W = [154, 29, 159, 114, 107, 145, 109, 189, 97, 119, 40]
W[0] -> 154
W[10] -> 40
W[8] -> 97
W[6] -> 109
W[-6] -> 145

X =
array([[127, 127, 128, 130, 100, 104],
       [132,  91, 142, 149, 119, 158],
       [138,  87, 126, 151, 144, 158],
       [121, 200, 151, 146, 152, 128],
       [134, 103, 148, 139, 100, 162],
       [130, 119, 167, 152,  91, 160],
       [170, 167, 103, 136, 151, 130],
       [136, 136, 133, 158, 150, 132],
       [110, 110, 106,  73, 115, 117],
       [132, 106, 149, 132,  92, 164],
       [123, 188, 146, 149, 152, 121],
       [166, 138,  92, 124, 153, 129],
       [130, 125, 131, 133,  81,  88],
       [129, 117, 130, 130,  85,  98],
       [135, 218, 151, 147, 150, 134]])
X[-15][-6]: 127
X[-1][-3]: 147
X[:, 0]: [127, 132, 138, 121, 134, 130, 170, 136, 110, 132, 123, 166, 130, 129, 135]
X[2][-4]: 126
X[-5]: [123, 188, 146, 149, 152, 121]
X[:, -3]: [130, 149, 151, 146, 139, 152, 136, 158, 73, 132, 149, 124, 133, 130, 147]
X[1][5]: 158
X[:, 5]: [104, 158, 158, 128, 162, 160, 130, 132, 117, 164, 121, 129, 88, 98, 134]
X[2]: [138, 87, 126, 151, 144, 158]
X[11]: [166, 138, 92, 124, 153, 129]
X[:, 4]: [100, 119, 144, 152, 100, 91, 151, 150, 115, 92, 152, 153, 81, 85, 150]
X[0]: [127, 127, 128, 130, 100, 104]
X[11][-3]: 124
X[-5][-3]: 149
X[14][5]: 134
X[12][5]: 88
X[-8][-6]: 136
X[-2][-3]: 130
X[-12][2]: 151
X[10][5]: 121
X[6]: [170, 167, 103, 136, 151, 130]
X[-11]: [134, 103, 148, 139, 100, 162]
X[:, -5]: [127, 91, 87, 200, 103, 119, 167, 136, 110, 106, 188, 138, 125, 117, 218]
X[-12][-6]: 121
X[3][-5]: 200
X[-8]: [136, 136, 133, 158, 150, 132]
X[:, -4]: [128, 142, 126, 151, 148, 167, 103, 133, 106, 149, 146, 92, 131, 130, 151]
X[1]: [132, 91, 142, 149, 119, 158]
X[-6][5]: 164
X[-2][1]: 117
X[11][0]: 166
X[8]: [110, 110, 106, 73, 115, 117]
X[6][2]: 103
X[2][5]: 158

x =
[[122,98,105,166,63,161,161,111,84,114,110],
[111,96,78,151,58,149,156,120,101,112,133],
[120,151,157,67,138,126,72,138,113,83,102],
[116,145,157,143,160,146,127,70,145,197,162],
[138,207,121,130,147,152,92,154,178,135,133],
[109,80,138,143,162,105,112,188,97,115,92],
[97,96,68,125,80,108,173,99,135,115,161],
[130,109,121,112,129,86,197,67,156,136,170],
[123,190,117,140,153,156,109,141,177,170,146],
[106,84,139,123,162,95,101,191,98,112,96]]
Rows and columns are counted from 0.
row 0 col 0 -> 122
row 7 col 1 -> 109
row 1 col 3 -> 151
row 0 col 4 -> 63
row 6 col 3 -> 125
row 7 col 4 -> 129
row 2 col 6 -> 72
row 9 col 2 -> 139
row 7 col 3 -> 112
row 2 col 5 -> 126
row 9 col 5 -> 95
row 4 col 6 -> 92
row 3 col 3 -> 143
row 9 col 9 -> 112
row 7 col 8 -> 156
row 9 col 7 -> 191
row 9 col 4 -> 162
row 2 col 2 -> 157
row 3 col 4 -> 160
row 3 col 6 -> 127
row 2 col 10 -> 102
row 4 col 2 -> 121
row 5 col 5 -> 105
row 3 col 1 -> 145
row 5 col 9 -> 115
row 7 col 10 -> 170
row 6 col 9 -> 115
row 5 col 2 -> 138
row 8 col 3 -> 140
row 6 col 5 -> 108
row 3 col 9 -> 197
row 7 col 0 -> 130
row 9 col 10 -> 96
row 4 col 5 -> 152
row 4 col 7 -> 154

M = [188  64 149  37 169  58 219 205  80]
M[0] -> 188
M[8] -> 80
M[2] -> 149

arr =
[[114 107 110  98  90  85]
 [110  87  39 118 154 166]]
arr[0,0] -> 114
arr[:, 3] -> [98, 118]
arr[0,2] -> 110
arr[0,5] -> 85

grid =
[[170, 224, 199, 170, 133, 67, 202, 47, 137, 120, 53, 66, 79, 98, 228],
 [123, 140, 140, 124, 154, 124, 117, 120, 160, 160, 99, 125, 146, 112, 145],
 [197, 193, 169, 120, 106, 100, 190, 119, 153, 155, 114, 85, 121, 105, 199],
 [179, 187, 171, 123, 117, 133, 172, 125, 117, 137, 134, 92, 116, 97, 163],
 [190, 160, 166, 113, 125, 109, 163, 103, 135, 178, 98, 93, 110, 117, 135],
 [213, 210, 193, 140, 123, 108, 211, 67, 153, 144, 76, 39, 63, 104, 212],
 [213, 170, 174, 121, 99, 115, 180, 129, 151, 161, 138, 67, 93, 137, 193],
 [233, 184, 207, 122, 105, 100, 214, 120, 129, 138, 107, 71, 95, 92, 223],
 [167, 143, 162, 102, 126, 122, 142, 109, 169, 170, 99, 92, 138, 111, 138]]
Indices start at 0.
(0, 0) -> 170
(4, 10) -> 98
(8, 13) -> 111
(0, 4) -> 133
(3, 5) -> 133
(7, 9) -> 138
(8, 11) -> 92
(0, 10) -> 53
(1, 6) -> 117
(6, 3) -> 121
(8, 9) -> 170
(1, 3) -> 124
(3, 6) -> 172
(2, 6) -> 190
(5, 4) -> 123
(4, 0) -> 190
(2, 2) -> 169
(2, 5) -> 100
(2, 13) -> 105
(5, 2) -> 193
(0, 11) -> 66
(8, 3) -> 102
(3, 8) -> 117
(4, 5) -> 109
(5, 5) -> 108
(7, 13) -> 92
(5, 12) -> 63
(1, 1) -> 140
(1, 5) -> 124
(4, 2) -> 166
(1, 0) -> 123
(5, 10) -> 76
(5, 14) -> 212
(1, 14) -> 145
(4, 14) -> 135
(2, 7) -> 119
